M = [-391 -556 -930  701  464  327 -250  352 -723 -987  712 -905]
M[-12]: -391
M[-1]: -905
M[-6]: -250
M[-11]: -556

data =
[[ 40  44  16  35 -15  31 -28  44  44 -10  18  43]
 [ 23  22   9  18 -23  17 -26  23  25 -21  12  22]
 [ 37  33  21  26 -25  32 -23  37  34 -21  24  37]
 [-24 -31 -22 -34  20 -29  17 -27 -25  20 -23 -32]
 [ 16   7   2   4  -6   6 -10  13  22  -9   5  10]
 [ 31  38  11  27 -15  24 -24  36  31  -7  11  31]]
data[-6][0] = 40
data[-1][4] = -15
data[0] = [40, 44, 16, 35, -15, 31, -28, 44, 44, -10, 18, 43]
data[3][2] = -22
data[4][-6] = -10
data[-4][10] = 24
data[-4][-1] = 37
data[3][3] = -34
data[-5][-2] = 12
data[2][-6] = -23
data[-5][4] = -23
data[-2][-1] = 10
data[-1][9] = -7
data[-1][1] = 38
data[-4] = [37, 33, 21, 26, -25, 32, -23, 37, 34, -21, 24, 37]
data[-4][-3] = -21
data[-3][4] = 20
data[0][1] = 44
data[3] = [-24, -31, -22, -34, 20, -29, 17, -27, -25, 20, -23, -32]
data[:, 7] = [44, 23, 37, -27, 13, 36]
data[4][10] = 5
data[-6][-1] = 43
data[-4][4] = -25
data[-3][11] = -32
data[-6][7] = 44
data[3][0] = -24
data[5] = [31, 38, 11, 27, -15, 24, -24, 36, 31, -7, 11, 31]
data[:, 6] = [-28, -26, -23, 17, -10, -24]
data[3][-5] = -27
data[-4][-5] = 37
data[3][-2] = -23

grid = ((12, 23, 22, 2), (23, 22, 2, -17), (5, 27, 39, 38), (21, 17, 6, -18), (22, 2, -17, -14), (-13, -1, 12, 23), (39, 38, 27, 21), (27, 39, 38, 27), (38, 27, 21, 17), (-1, 12, 23, 22), (6, -18, -13, -1), (-18, -13, -1, 12), (27, 21, 17, 6), (17, 6, -18, -13))
grid[0, 0] => 12
grid[4, 2] => -17
grid[5, 1] => -1
grid[13, 0] => 17
grid[6, 2] => 27
grid[10, 3] => -1
grid[2, 3] => 38
grid[12, 2] => 17
grid[10, 2] => -13
grid[5, 0] => -13
grid[:, 3] => [2, -17, 38, -18, -14, 23, 21, 27, 17, 22, -1, 12, 6, -13]
grid[:, 0] => [12, 23, 5, 21, 22, -13, 39, 27, 38, -1, 6, -18, 27, 17]
grid[11] => [-18, -13, -1, 12]
grid[6] => [39, 38, 27, 21]
grid[5] => [-13, -1, 12, 23]
grid[2, 1] => 27
grid[0, 3] => 2
grid[12] => [27, 21, 17, 6]
grid[2, 0] => 5
grid[8, 1] => 27
grid[7, 1] => 39
grid[6, 3] => 21
grid[:, 2] => [22, 2, 39, 6, -17, 12, 27, 38, 21, 23, -13, -1, 17, -18]
grid[8] => [38, 27, 21, 17]
grid[3, 3] => -18
grid[8, 2] => 21
grid[4, 3] => -14
grid[1, 1] => 22
grid[0, 1] => 23
grid[6, 0] => 39

arr =
[[8849 5836 6476 5128 2972 7011 6024]
 [9510 4241 6523 4343 3830 7691 6622]]
arr[0, 0] -> 8849
arr[0, 6] -> 6024
arr[0, 4] -> 2972
arr[0, 5] -> 7011
arr[0, 3] -> 5128
arr[1, 4] -> 3830
arr[0, 2] -> 6476
arr[1, 0] -> 9510
